Below is a small trained network, with its code and all its weights. Each question gives an input and a class and asks what happens when units are switched off, that is, made to give their printed mean instead of their output.

import numpy as np


def w(rows, s, z=0):
    codes = np.array(rows[::2]) - 128.0
    scale = np.full(codes.shape[1], s)
    scale[-1] = z or s
    return codes * scale


def f(y):
    return np.maximum(y, 0)


def log_softmax(a):
    a = a - a.max(-1, keepdims=True)
    return a - np.log(np.exp(a).sum(-1, keepdims=True))


def net(x, mask):
    res = np.array(x, float).reshape(1, 8) / 4 @ E
    y = f(res @ A[0][:, :-1].T + A[0][:, -1])
    res = res + np.where(mask, y, B[0][:, -1]) @ B[0][:, :-1]
    return log_softmax(res[-1] @ U[:, :-1].T + U[:, -1])


A, B = {}, {}
E = w([
[199,192,96,188,91,218,113,83,153,226,172],'x0',
[3,175,112,109,148,211,97,123,62,109,100],'x1',
[117,143,146,130,130,110,118,141,127,131,169],'x2',
[155,28,159,139,181,176,78,41,174,120,179],'x3',
[133,123,109,108,115,129,119,123,143,129,113],'x4',
[136,120,138,131,154,133,137,118,111,147,100],'x5',
[124,139,127,123,148,116,128,120,138,137,127],'x6',
[128,132,139,128,130,125,120,139,123,131,146],'x7',
],0.015)
A[0] = w([
[206,89,160,119,102,56,213,177,166,145,120,82],'n0',
[116,49,179,103,176,181,64,51,146,71,166,54],'n1',
[101,54,129,95,133,76,94,133,148,103,177,168],'n2',
[232,105,125,124,131,58,190,175,159,114,136,191],'n3',
[150,194,113,140,65,70,162,150,102,171,105,45],'n4',
[93,71,152,146,195,124,154,149,115,127,84,124],'n5',
[254,90,114,200,138,145,94,55,198,194,205,96],'n6',
[86,171,106,82,124,134,154,183,98,120,98,128],'n7',
[122,30,210,75,137,40,131,116,129,44,109,7],'n8',
[163,238,95,177,91,223,120,106,137,235,159,43],'n9',
[99,41,134,76,208,189,73,54,124,88,205,174],'n10',
[52,166,120,54,162,96,139,190,79,52,94,138],'n11',
[107,141,121,136,112,146,64,103,105,121,125,189],'n12',
],0.0085,0.014)
B[0] = w([
[60,116,73,72,158,38,162,139,71,79,73,194],'n0',
[52,116,42,7,182,45,155,175,37,100,153,200],'n1',
[112,95,127,143,107,113,145,126,98,93,85,194],'n2',
[99,134,75,41,118,201,193,88,100,153,223,231],'n3',
[125,195,79,101,153,171,156,98,131,170,205,172],'n4',
[137,102,114,108,81,122,126,159,138,87,88,173],'n5',
[206,150,162,205,72,154,50,140,199,104,84,252],'n6',
[135,123,207,151,159,115,107,148,136,123,102,196],'n7',
[137,153,98,86,113,233,157,85,139,193,165,190],'n8',
[32,67,51,64,128,94,196,139,81,139,131,217],'n9',
[132,186,129,137,119,144,161,103,175,178,191,246],'n10',
[186,117,195,160,130,110,101,148,143,91,107,249],'n11',
[100,109,123,110,142,119,142,112,109,79,137,183],'n12',
],0.011,0.02)
U = w([
[66,120,108,94,131,44,157,163,74,104,100,253],'0',
[114,160,115,110,110,228,151,78,111,215,182,45],'1',
[246,136,205,221,91,140,18,129,152,134,99,87],'2',
],0.013,0.0051)

Each question gives the input, the list of numbers given to net, and the class t.
The units are the neurons (one row each of A and B). Each row of codes is followed by its name. A weight is (code - 128) times the scale printed after its matrix; where a second scale follows, it is the last column's (A, B and U).
mask holds one flag per neuron, in row order. A switched-off neuron (its flag False) gives its mean, the last column of its row in B, instead of its output. The means were averaged over made-up inputs and are rounded, as every weight is.
A unit's drop is (log p(t) with every unit on - log p(t) with that unit switched off) / (log p(t) with every unit on - log p(t) with every unit switched off).
The circuit of an input: a set's keep is (log p(t) with only the set's units on - log p(t) with every unit switched off) / (log p(t) with every unit on - log p(t) with every unit switched off). Starting from the 12 units with the biggest drops (on a tie, the unit counted first), units are removed one at a time, each time the one whose removal leaves the highest keep (on an exact tie, the one counted first), for as long as the keep stays at least 0.8.
circuit, biggest first: the units of the circuit, biggest drop first
most important unit: the unit with the biggest drop
top k neurons: the k neurons with the biggest drops, biggest first
drop of u: that unit's drop, to one decimal
input [1,-8,-1,-5,2,7,-5,6], class 1: top 4 neurons => (n3 n4 n1 n9)
input [4,-3,4,2,-1,8,-4,8], class 2: most important unit => n6
input [-6,-8,8,6,-6,6,-4,4], class 1: top 2 neurons => (n8 n3)
input [1,-4,8,-6,0,-6,3,-3], class 1: top 2 neurons => (n4 n3)
input [0,8,-4,8,3,4,7,-2], class 0: top 2 neurons => (n1 n3)
input [-7,0,-1,1,4,0,4,2], class 1: top 4 neurons => (n8 n0 n9 n6)
input [-7,-4,-1,8,-5,2,-1,8], class 1: top 2 neurons => (n8 n10)
input [-8,-1,1,7,-5,-7,1,0], class 1: top 2 neurons => (n8 n10)
input [-1,-8,8,2,-4,-5,-7,-8], class 1: top 2 neurons => (n3 n1)
input [-2,-1,4,6,4,2,-7,-7], class 1: top 4 neurons => (n10 n0 n8 n9)
input [-2,8,-3,8,-7,3,3,-8], class 0: drop of n1 => 4.5
input [3,-4,3,1,6,4,5,7], class 2: drop of n1 => 0.1
input [5,-7,1,4,-6,7,-3,-6], class 2: drop of n1 => 0.0
input [-5,-2,-2,3,-7,-7,-6,-3], class 1: circuit, biggest first => (n8)
